Here is a tiny trained network, its code and every weight. The questions are about switching its units off for an input and a class, where a switched-off unit gives its printed mean instead of its output.

import numpy as np


def w(rows, s, z=0):
    codes = np.array(rows[::2]) - 128.0
    scale = np.full(codes.shape[1], s)
    scale[-1] = z or s
    return codes * scale


def f(y):
    return np.maximum(y, 0)


def log_softmax(a):
    a = a - a.max(-1, keepdims=True)
    return a - np.log(np.exp(a).sum(-1, keepdims=True))


def net(x, mask):
    res = np.array(x, float).reshape(1, 3) / 4 @ E
    y = f(res @ A[0][:, :-1].T + A[0][:, -1])
    res = res + np.where(mask, y, B[0][:, -1]) @ B[0][:, :-1]
    return log_softmax(res[-1] @ U[:, :-1].T + U[:, -1])


A, B = {}, {}
E = w([
[28,75,108,145,132,80,155,177,106],'x0',
[117,135,86,6,86,101,199,86,134],'x1',
[99,149,132,149,250,110,133,73,112],'x2',
],0.016)
A[0] = w([
[118,131,132,109,83,117,141,122,121,128],'neuron 0',
[83,115,125,122,192,115,135,110,136,76],'neuron 1',
[181,130,129,113,128,147,120,128,124,178],'neuron 2',
[107,111,132,164,144,132,126,174,125,107],'neuron 3',
[117,107,123,129,159,120,144,125,118,96],'neuron 4',
[146,146,133,134,86,141,119,129,132,179],'neuron 5',
[163,108,116,110,128,134,129,74,122,102],'neuron 6',
[104,135,128,118,254,118,138,63,125,136],'neuron 7',
[28,101,122,176,102,109,128,178,122,175],'neuron 8',
[88,132,129,123,166,137,136,138,116,70],'neuron 9',
[155,147,128,145,178,133,121,91,128,100],'neuron 10',
[143,132,119,88,142,124,155,114,125,135],'neuron 11',
[181,167,140,71,120,134,133,78,139,114],'neuron 12',
[216,155,137,180,130,147,102,106,129,186],'neuron 13',
[223,148,130,129,128,138,128,86,129,234],'neuron 14',
[147,127,133,220,130,135,103,155,127,254],'neuron 15',
[64,121,125,141,150,109,140,124,135,62],'neuron 16',
[25,108,126,78,106,108,157,142,113,125],'neuron 17',
],0.021,0.0095)
B[0] = w([
[115,84,119,117,128,130,177,125,125,165],'neuron 0',
[176,126,115,147,140,62,121,136,112,184],'neuron 1',
[173,115,106,133,106,90,123,132,110,171],'neuron 2',
[139,155,134,127,123,135,171,148,80,174],'neuron 3',
[141,122,134,116,137,85,119,134,121,153],'neuron 4',
[158,119,126,166,94,92,100,128,137,166],'neuron 5',
[129,141,135,132,124,131,155,128,88,160],'neuron 6',
[125,184,135,94,255,150,138,53,133,254],'neuron 7',
[73,185,165,131,106,158,125,174,102,227],'neuron 8',
[150,119,119,140,140,79,107,134,112,157],'neuron 9',
[96,99,113,96,179,171,164,118,132,185],'neuron 10',
[117,155,136,120,98,134,100,77,121,171],'neuron 11',
[136,172,151,136,99,149,169,112,63,199],'neuron 12',
[135,98,101,117,153,146,72,128,200,218],'neuron 13',
[190,97,134,126,100,176,110,71,110,216],'neuron 14',
[154,95,148,179,161,178,110,202,112,231],'neuron 15',
[152,112,116,153,156,52,135,148,122,170],'neuron 16',
[92,116,104,105,122,95,100,129,197,217],'neuron 17',
],0.043,0.032)
U = w([
[194,34,127,199,112,200,58,179,164,252],'0',
[158,99,115,119,5,145,175,83,102,116],'1',
[40,152,217,200,75,175,119,248,98,200],'2',
[6,105,86,73,68,92,171,183,243,204],'3',
[177,80,113,113,246,238,103,124,191,45],'4',
[157,203,140,73,157,173,166,48,81,153],'5',
[118,183,162,160,255,113,145,228,64,2],'6',
[82,175,77,97,175,7,118,93,204,47],'7',
],0.0089,0.0026)

Each question gives the input, the list of numbers given to net, and the class t.
The units are the neurons (one row each of A and B). Each row of codes is followed by its name. A weight is (code - 128) times the scale printed after its matrix; where a second scale follows, it is the last column's (A, B and U).
mask holds one flag per neuron, in row order. A switched-off neuron (its flag False) gives its mean, the last column of its row in B, instead of its output. The means were averaged over made-up inputs and are rounded, as every weight is.
A unit's drop is (log p(t) with every unit on - log p(t) with that unit switched off) / (log p(t) with every unit on - log p(t) with every unit switched off).
The circuit of an input: a set's keep is (log p(t) with only the set's units on - log p(t) with every unit switched off) / (log p(t) with every unit on - log p(t) with every unit switched off). Starting from the 12 units with the biggest drops (on a tie, the unit counted first), units are removed one at a time, each time the one whose removal leaves the highest keep (on an exact tie, the one counted first), for as long as the keep stays at least 0.8.
circuit, biggest first: the units of the circuit, biggest drop first
unit that matters most: the unit with the biggest drop
k most important neurons: the k neurons with the biggest drops, biggest first
drop when u is switched off: that unit's drop, to one decimal
input [1,1,6], class 7: circuit, biggest first -> (neuron 15; neuron 14)
input [0,2,7], class 5: circuit, biggest first -> (neuron 15)
input [-6,1,-1], class 1: circuit, biggest first -> (neuron 7; neuron 15)
input [-5,1,-8], class 1: circuit, biggest first -> (neuron 15; neuron 7)
input [6,-2,0], class 2: circuit, biggest first -> (neuron 7; neuron 8)
input [1,-6,-8], class 2: 2 most important neurons -> (neuron 8; neuron 7)
input [-7,0,-5], class 0: 2 most important neurons -> (neuron 13; neuron 7)
input [-2,-8,0], class 0: 2 most important neurons -> (neuron 7; neuron 15)
input [1,-8,4], class 6: 2 most important neurons -> (neuron 14; neuron 3)
input [-8,2,-3], class 1: 2 most important neurons -> (neuron 7; neuron 12)
input [0,1,-4], class 1: 3 most important neurons -> (neuron 7; neuron 15; neuron 13)
input [-7,0,-3], class 0: 2 most important neurons -> (neuron 13; neuron 7)
input [-6,3,-4], class 1: drop when neuron 7 is switched off -> 0.3
input [2,7,-8], class 3: unit that matters most -> neuron 17
input [7,3,4], class 7: drop when neuron 17 is switched off -> 0.4
input [3,7,0], class 3: drop when neuron 7 is switched off -> 0.4
input [4,1,3], class 7: 2 most important neurons -> (neuron 15; neuron 17)
